Below is a small trained network, with its code and all its weights. Each question gives an input and a class and asks what happens when units are switched off, that is, made to give their printed mean instead of their output.

import numpy as np


def w(rows, s, z=0):
    codes = np.array(rows[::2]) - 128.0
    scale = np.full(codes.shape[1], s)
    scale[-1] = z or s
    return codes * scale


def norm(h):
    return h / np.sqrt((h * h).mean(-1, keepdims=True) + 1e-5)


def f(y):
    return np.maximum(y, 0)


def log_softmax(a):
    a = a - a.max(-1, keepdims=True)
    return a - np.log(np.exp(a).sum(-1, keepdims=True))


def net(x, mask):
    res = np.array(x, float).reshape(1, 2) / 4 @ E
    u = 0
    for l in range(3):
        y = f(norm(res) @ A[l][:, :-1].T + A[l][:, -1])
        res = res + np.where(mask[u : u + 10], y, B[l][:, -1]) @ B[l][:, :-1]
        u += 10
    return log_softmax(norm(res)[-1] @ U[:, :-1].T + U[:, -1])


A, B = {}, {}
E = w([
[171,213,127,187],'x0',
[2,119,253,81],'x1',
],0.0019)
A[0] = w([
[61,108,254,102,125],'L0N0',
[101,55,157,56,167],'L0N1',
[69,172,234,133,5],'L0N2',
[196,108,66,155,213],'L0N3',
[45,169,171,113,3],'L0N4',
[44,116,233,108,117],'L0N5',
[55,189,220,110,5],'L0N6',
[50,77,158,83,112],'L0N7',
[27,112,195,181,182],'L0N8',
[53,178,224,139,5],'L0N9',
],0.0053,0.0031)
B[0] = w([
[202,117,103,124,255],'L0N0',
[49,59,127,86,231],'L0N1',
[103,6,248,65,187],'L0N2',
[58,155,168,187,251],'L0N3',
[99,44,226,215,165],'L0N4',
[182,229,118,116,247],'L0N5',
[105,110,255,181,191],'L0N6',
[197,146,96,139,219],'L0N7',
[166,133,163,155,242],'L0N8',
[108,25,253,71,189],'L0N9',
],0.0056,0.0041)
A[1] = w([
[24,145,144,160,29],'L1N0',
[150,50,169,62,87],'L1N1',
[129,243,74,227,4],'L1N2',
[162,226,108,217,20],'L1N3',
[172,140,106,189,176],'L1N4',
[125,248,39,203,95],'L1N5',
[147,174,254,93,88],'L1N6',
[133,182,147,250,4],'L1N7',
[119,137,74,98,101],'L1N8',
[150,239,88,88,235],'L1N9',
],0.0055,0.002)
B[1] = w([
[130,68,50,82,191],'L1N0',
[121,205,77,164,235],'L1N1',
[44,157,40,47,254],'L1N2',
[85,74,51,86,231],'L1N3',
[104,188,149,77,195],'L1N4',
[49,172,193,42,255],'L1N5',
[159,83,236,142,245],'L1N6',
[173,215,81,1,247],'L1N7',
[101,107,173,127,136],'L1N8',
[58,41,49,123,173],'L1N9',
],0.0055,0.0036)
A[2] = w([
[169,62,94,8,217],'L2N0',
[58,136,82,135,111],'L2N1',
[142,195,230,98,112],'L2N2',
[66,92,226,229,92],'L2N3',
[97,216,80,149,165],'L2N4',
[102,255,120,248,50],'L2N5',
[78,181,140,221,3],'L2N6',
[176,65,227,150,159],'L2N7',
[61,110,219,231,103],'L2N8',
[208,154,234,172,80],'L2N9',
],0.0071,0.0053)
B[2] = w([
[186,181,96,213,255],'L2N0',
[75,55,199,97,171],'L2N1',
[236,25,155,152,178],'L2N2',
[247,107,84,100,174],'L2N3',
[120,142,173,17,177],'L2N4',
[214,4,50,200,128],'L2N5',
[255,44,195,220,128],'L2N6',
[158,58,226,30,217],'L2N7',
[235,104,72,127,169],'L2N8',
[123,96,227,112,192],'L2N9',
],0.0061,0.008)
U = w([
[199,172,56,196,165],'0',
[6,218,33,11,253],'1',
[37,224,228,210,2],'2',
[247,35,254,128,254],'3',
[31,33,44,215,168],'4',
],0.0073,0.0056)

Each question gives the input, the list of numbers given to net, and the class t.
The units are the neurons (one row each of A and B). Each row of codes is followed by its name. A weight is (code - 128) times the scale printed after its matrix; where a second scale follows, it is the last column's (A, B and U).
mask holds one flag per neuron, layer by layer. A switched-off neuron (its flag False) gives its mean, the last column of its row in B, instead of its output. The means were averaged over made-up inputs and are rounded, as every weight is.
A unit's drop is (log p(t) with every unit on - log p(t) with that unit switched off) / (log p(t) with every unit on - log p(t) with every unit switched off).
most important unit: the unit with the biggest drop
k most important neurons: the k neurons with the biggest drops, biggest first
top k neurons in layer l: the k neurons of layer l with the biggest drops, biggest first
drop when u is switched off: that unit's drop, to one decimal
input [-3,-1], class 4: top 2 neurons in layer 0 => [L0N1; L0N5]
input [-5,-2], class 4: 3 most important neurons => [L1N6; L2N7; L1N7]
input [-6,1], class 0: most important unit => L0N3
input [-1,-2], class 1: 2 most important neurons => [L0N2; L0N9]
input [-7,-6], class 4: 3 most important neurons => [L0N7; L0N5; L0N8]
input [-5,-6], class 1: 3 most important neurons => [L0N2; L0N9; L0N1]
input [-7,0], class 0: 3 most important neurons => [L0N3; L1N2; L2N7]
input [-5,-3], class 4: 3 most important neurons => [L1N6; L1N0; L2N7]
input [-8,-1], class 0: top 3 neurons in layer 2 => [L2N7; L2N0; L2N9]
input [-8,-5], class 4: 2 most important neurons => [L1N6; L2N7]
input [-8,-6], class 4: 3 most important neurons => [L0N5; L1N6; L2N7]
input [-3,0], class 0: 2 most important neurons => [L0N3; L0N7]
input [-8,-2], class 4: top 4 neurons in layer 1 => [L1N7; L1N6; L1N2; L1N5]
input [-8,0], class 0: most important neuron => [L0N3]
input [-4,-2], class 4: 3 most important neurons => [L1N6; L1N0; L2N7]
input [-6,-5], class 4: top 3 neurons in layer 0 => [L0N7; L0N5; L0N8]
input [6,0], class 1: top 2 neurons in layer 0 => [L0N2; L0N9]
input [-7,-3], class 4: top 4 neurons in layer 1 => [L1N6; L1N7; L1N2; L1N5]
input [-6,2], class 0: drop when L0N3 is switched off => 0.6
input [-8,-4], class 4: drop when L1N7 is switched off => 0.1
input [0,0], class 0: top neuron in layer 0 => [L0N5]
input [-2,-1], class 4: drop when L2N7 is switched off => 0.2
